[-227,   53,  -77, -130,  -34,  166,  143,  101,  -33,   72,  -71,  -22,
  200,    1,  -11,  139,  169, -137,   31,   28,  -21, -730,  -88,   75,
  -14,    7, -222,   26,  -54,   70,  191,  -28,   48,   47,  -42,   35]	0
[ 142,  143, -202,  165,  122,   10,  173,  131,   31,  193,  -57,  262,
  114,  248, -110, -681,  -39, -100, -236,  306,   48, -746, -338, -121,
  289,  -65,   55,   36,  322, -173, -120,  231,  -77, -182,   32,  161]	1
[  95,  134, -109,  -68,  -21,  -40, -126,   -8,   11, -390, -202,   73,
  -67,   63,   48,  134,  142, -109, -184, -155, -103, -181,   59,   28,
  -79, -314,   14,  -81,  -98,  -11,  -19,   86,   10,  208,  -13,  -56]	1
[ 100,   46,  -56,  169,  -54,  -86,  -42, -129,  -81, -246,  170,   -5,
 -145,   34,  -27, -264,   16,    7, -101, -145,   60, -299,    9,  -45,
   82,    4,   18,  -46,   73,  -35,  -40,  128,  -72, -239,  -71, -104]	1
[-372, -166,   57, -126,  -67,   45,  -63,  -62, -120,  -72,   62,  -64,
 -120,   30,   47,  746,  108,  -75,  140, -267,   31,  382,  163,   24,
 -483,   19, -167, -156, -110,  103,  198,   47,  138,  207,  -62, -153]	0
[-323, -510,   64, -185,   72,   49,   49,   47,   22,  194, -378,   94,
   14,   64, -207,  537,  243,  105,  -27,  319,  -79, -746, -164,  147,
  -91,  -38, -200,  -76,   92,  -96,  127,   13,   25,   35,    6,  -68]	0
[-266,  268,   41, -116,   14,   69,  126,   36,  -86,  -22, -226,  126,
   -2,  115,  -69,   44,  194,  -63,  110,  132,  109, -746, -145,   70,
 -107,   40, -189,   13,   19, -186,  213,   42,  -83,   53,   79,  100]	0
[-220,   82, -187,  130,   59,  -67, -184,   -5,   13, -199,  -36,  154,
 -296,  385, -102,  423,  246, -118, -360, -100,  -34, -746,  -12,  -39,
 -264,   14,  188, -214,  145,   23,  -41,  302,   12, -126,   28,  -32]	1
[ -83,  -62, -125, -102,  -22,    5,  148,  -34,   -5,    0,  151,  103,
  225,   92,  162, -465,  -39,  -75,  277,  279,   58, -400,  -62,   -4,
  141,   63, -242,   81,  186,  -87,  148,  -13,  -32,   59,  155,   66]	0
[ -14,  -36, -106,   -4,  -36, -164, -151, -138,  -23, -109, -137,   94,
    4,   79,   41,   81,  215,   18, -346,  -55,   34, -372,  -57,  -85,
 -215,  -98,   79, -101,   73,  -28,   -3,  149, -260, -110,   39,  -50]	1
[-127,  -64,   56,  -11,  -22,  -48,  123,  103,    2, -102,  -93,   78,
   76, -140,  -70, -547,  176,   41,  114,  -49,   19,  166,  -69,    6,
  142,   35,  -69,  108,    7,  -67,   12, -132,  421,  -15,   56,   64]	0
[-215,   88,  -81,   15,   16,    5,  -24, -176, -114, -423,  365,  207,
  -94,  335,   10,  458,  175, -118, -323,   90, -152, -746,  -38,    7,
 -245,   39,    7, -100,   82,  -23,  201,  242,  -26,    5,  -14,  -29]	1
[   2, -152,  -93,  -69,  -32,  -52, -138,   -1,  -35, -113,  -30,  -81,
 -318,    0,  202, -180,  114,   17, -200,  -86,    7, -210,    5,   33,
   14,   37,   83, -146,  -43,   19,   93,   66,  -84,   34,  -41,  -60]	1
